Below are the code and all the weights of a small trained network. Each question names an input and a class and asks about switching units off, where a switched-off unit gives its printed mean instead of its output.

import numpy as np


def w(rows, s, z=0):
    codes = np.array(rows[::2]) - 128.0
    scale = np.full(codes.shape[1], s)
    scale[-1] = z or s
    return codes * scale


def norm(h):
    return h / np.sqrt((h * h).mean(-1, keepdims=True) + 1e-5)


def f(y):
    return np.maximum(y, 0)


def log_softmax(a):
    a = a - a.max(-1, keepdims=True)
    return a - np.log(np.exp(a).sum(-1, keepdims=True))


def net(x, mask):
    res = np.array(x, float).reshape(1, 7) / 4 @ E
    u = 0
    for l in range(4):
        y = f(norm(res) @ A[l][:, :-1].T + A[l][:, -1])
        res = res + np.where(mask[u : u + 6], y, B[l][:, -1]) @ B[l][:, :-1]
        u += 6
    return log_softmax(norm(res)[-1] @ U[:, :-1].T + U[:, -1])


A, B = {}, {}
E = w([
[88,62,194,66,164,93],'x0',
[48,106,105,119,94,209],'x1',
[160,129,120,112,192,186],'x2',
[133,62,144,191,140,133],'x3',
[47,138,1,106,200,92],'x4',
[117,106,149,109,136,117],'x5',
[124,136,128,132,130,129],'x6',
],0.007)
A[0] = w([
[151,133,94,181,161,197,142],'L0N0',
[159,253,250,120,24,152,1],'L0N1',
[122,15,103,224,74,85,129],'L0N2',
[182,135,123,152,185,180,59],'L0N3',
[132,48,129,180,128,93,213],'L0N4',
[111,240,122,3,10,72,115],'L0N5',
],0.0072,0.0028)
B[0] = w([
[128,165,169,103,119,119,202],'L0N0',
[86,53,125,150,147,103,253],'L0N1',
[7,188,147,155,144,135,219],'L0N2',
[81,119,151,121,154,125,175],'L0N3',
[152,176,188,73,140,84,219],'L0N4',
[80,173,174,181,162,126,239],'L0N5',
],0.011,0.0043)
A[1] = w([
[129,128,139,95,173,176,77],'L1N0',
[206,199,119,185,105,79,254],'L1N1',
[155,119,168,151,1,116,212],'L1N2',
[149,75,184,153,115,177,90],'L1N3',
[69,71,63,169,34,164,193],'L1N4',
[123,120,32,165,147,72,56],'L1N5',
],0.0085,0.00064)
B[1] = w([
[160,136,150,164,131,118,229],'L1N0',
[173,148,189,25,68,99,238],'L1N1',
[48,21,113,123,134,56,216],'L1N2',
[119,142,57,164,176,85,251],'L1N3',
[138,106,206,39,87,128,220],'L1N4',
[90,2,55,95,108,92,204],'L1N5',
],0.0086,0.0027)
A[2] = w([
[100,113,10,124,136,104,3],'L2N0',
[181,84,183,156,98,150,70],'L2N1',
[175,136,86,113,145,159,98],'L2N2',
[108,132,152,85,153,109,169],'L2N3',
[165,124,126,142,172,186,124],'L2N4',
[135,152,153,109,126,141,63],'L2N5',
],0.012,0.0018)
B[2] = w([
[109,64,144,152,167,134,177],'L2N0',
[66,56,28,151,197,163,164],'L2N1',
[110,154,254,154,134,91,138],'L2N2',
[111,122,111,195,29,127,253],'L2N3',
[114,109,145,73,197,74,151],'L2N4',
[125,115,45,158,148,137,152],'L2N5',
],0.0077,0.0067)
A[3] = w([
[121,72,234,202,109,146,47],'L3N0',
[127,83,188,36,248,161,188],'L3N1',
[89,109,162,48,44,253,59],'L3N2',
[165,9,144,65,75,26,251],'L3N3',
[2,108,216,132,122,110,207],'L3N4',
[135,107,187,207,143,144,25],'L3N5',
],0.0069,0.0018)
B[3] = w([
[123,136,45,61,191,146,176],'L3N0',
[102,182,161,203,2,84,171],'L3N1',
[218,102,187,75,143,165,148],'L3N2',
[186,114,76,115,123,244,193],'L3N3',
[216,196,84,142,124,146,254],'L3N4',
[43,225,108,22,148,77,151],'L3N5',
],0.0082,0.012)
U = w([
[102,168,144,140,172,117,226],'0',
[84,8,76,104,187,124,43],'1',
[156,134,106,113,84,135,255],'2',
[145,150,111,152,131,137,127],'3',
[90,119,204,209,101,87,52],'4',
[149,127,105,135,112,136,124],'5',
[186,97,149,82,95,147,112],'6',
],0.013,0.0013)

Each question gives the input, the list of numbers given to net, and the class t.
The units are the neurons (one row each of A and B). Each row of codes is followed by its name. A weight is (code - 128) times the scale printed after its matrix; where a second scale follows, it is the last column's (A, B and U).
mask holds one flag per neuron, layer by layer. A switched-off neuron (its flag False) gives its mean, the last column of its row in B, instead of its output. The means were averaged over made-up inputs and are rounded, as every weight is.
A unit's drop is (log p(t) with every unit on - log p(t) with that unit switched off) / (log p(t) with every unit on - log p(t) with every unit switched off).
The circuit of an input: a set's keep is (log p(t) with only the set's units on - log p(t) with every unit switched off) / (log p(t) with every unit on - log p(t) with every unit switched off). Starting from the 12 units with the biggest drops (on a tie, the unit counted first), units are removed one at a time, each time the one whose removal leaves the highest keep (on an exact tie, the one counted first), for as long as the keep stays at least 0.8.
circuit, biggest first: the units of the circuit, biggest drop first
unit that matters most: the unit with the biggest drop
k most important neurons: the k neurons with the biggest drops, biggest first
k most important neurons of layer l: the k neurons of layer l with the biggest drops, biggest first
input [-1,7,-7,-1,-8,-8,5], class 1: unit that matters most	L0N1
input [5,6,7,2,-7,-3,1], class 1: circuit, biggest first	[L2N1 L0N2]
input [-6,2,-4,8,-5,-8,-1], class 0: circuit, biggest first	[L0N2 L2N3 L3N5]
input [-1,-2,5,8,-7,-4,-4], class 0: 3 most important neurons	[L0N2 L3N5 L0N3]
input [-2,6,6,2,-3,1,-1], class 4: 3 most important neurons	[L3N1 L2N4 L0N2]
input [-1,-7,1,-7,-8,3,-5], class 1: circuit, biggest first	[L0N1 L2N1 L3N0]
input [4,5,3,4,3,6,8], class 3: 2 most important neurons of layer 1	[L1N1 L1N4]
input [-4,-8,2,-5,3,2,6], class 6: circuit, biggest first	[L1N1 L0N2]
input [2,6,7,-5,-1,1,-3], class 4: 2 most important neurons	[L3N1 L2N4]
input [3,8,-6,-4,3,-4,-7], class 6: circuit, biggest first	[L1N4 L3N2]
input [8,7,-6,4,-3,4,8], class 2: 2 most important neurons of layer 3	[L3N4 L3N0]
input [6,-3,-2,7,2,-5,2], class 0: 2 most important neurons	[L0N2 L3N1]
input [-6,7,-6,-2,1,-4,3], class 6: circuit, biggest first	[L1N4 L3N2]
input [-1,-4,6,-3,3,-6,-5], class 4: circuit, biggest first	[L3N0 L3N4 L3N3]
input [-3,-7,0,3,7,2,4], class 1: circuit, biggest first	[L1N5]
input [-2,0,-1,-2,-1,-1,-2], class 0: circuit, biggest first	[L0N5 L3N1]
input [2,-1,-8,-7,2,-5,7], class 4: 3 most important neurons	[L0N5 L3N3 L3N0]
input [-6,0,5,-8,-8,-2,-3], class 0: 4 most important neurons of layer 0	[L0N5 L0N1 L0N3 L0N4]
input [8,-6,5,-2,-4,6,6], class 2: 2 most important neurons of layer 3	[L3N1 L3N3]
input [7,2,8,0,5,-6,3], class 4: 3 most important neurons	[L3N1 L0N1 L3N0]
input [8,-5,4,-2,-2,5,-6], class 2: most important neuron	[L3N1]
input [0,8,-7,-8,-3,-3,4], class 0: 3 most important neurons	[L0N5 L3N1 L3N0]
input [0,1,7,5,5,-6,6], class 4: 2 most important neurons	[L3N1 L0N0]
input [6,-3,-6,3,-3,6,-2], class 2: 2 most important neurons	[L0N5 L3N3]
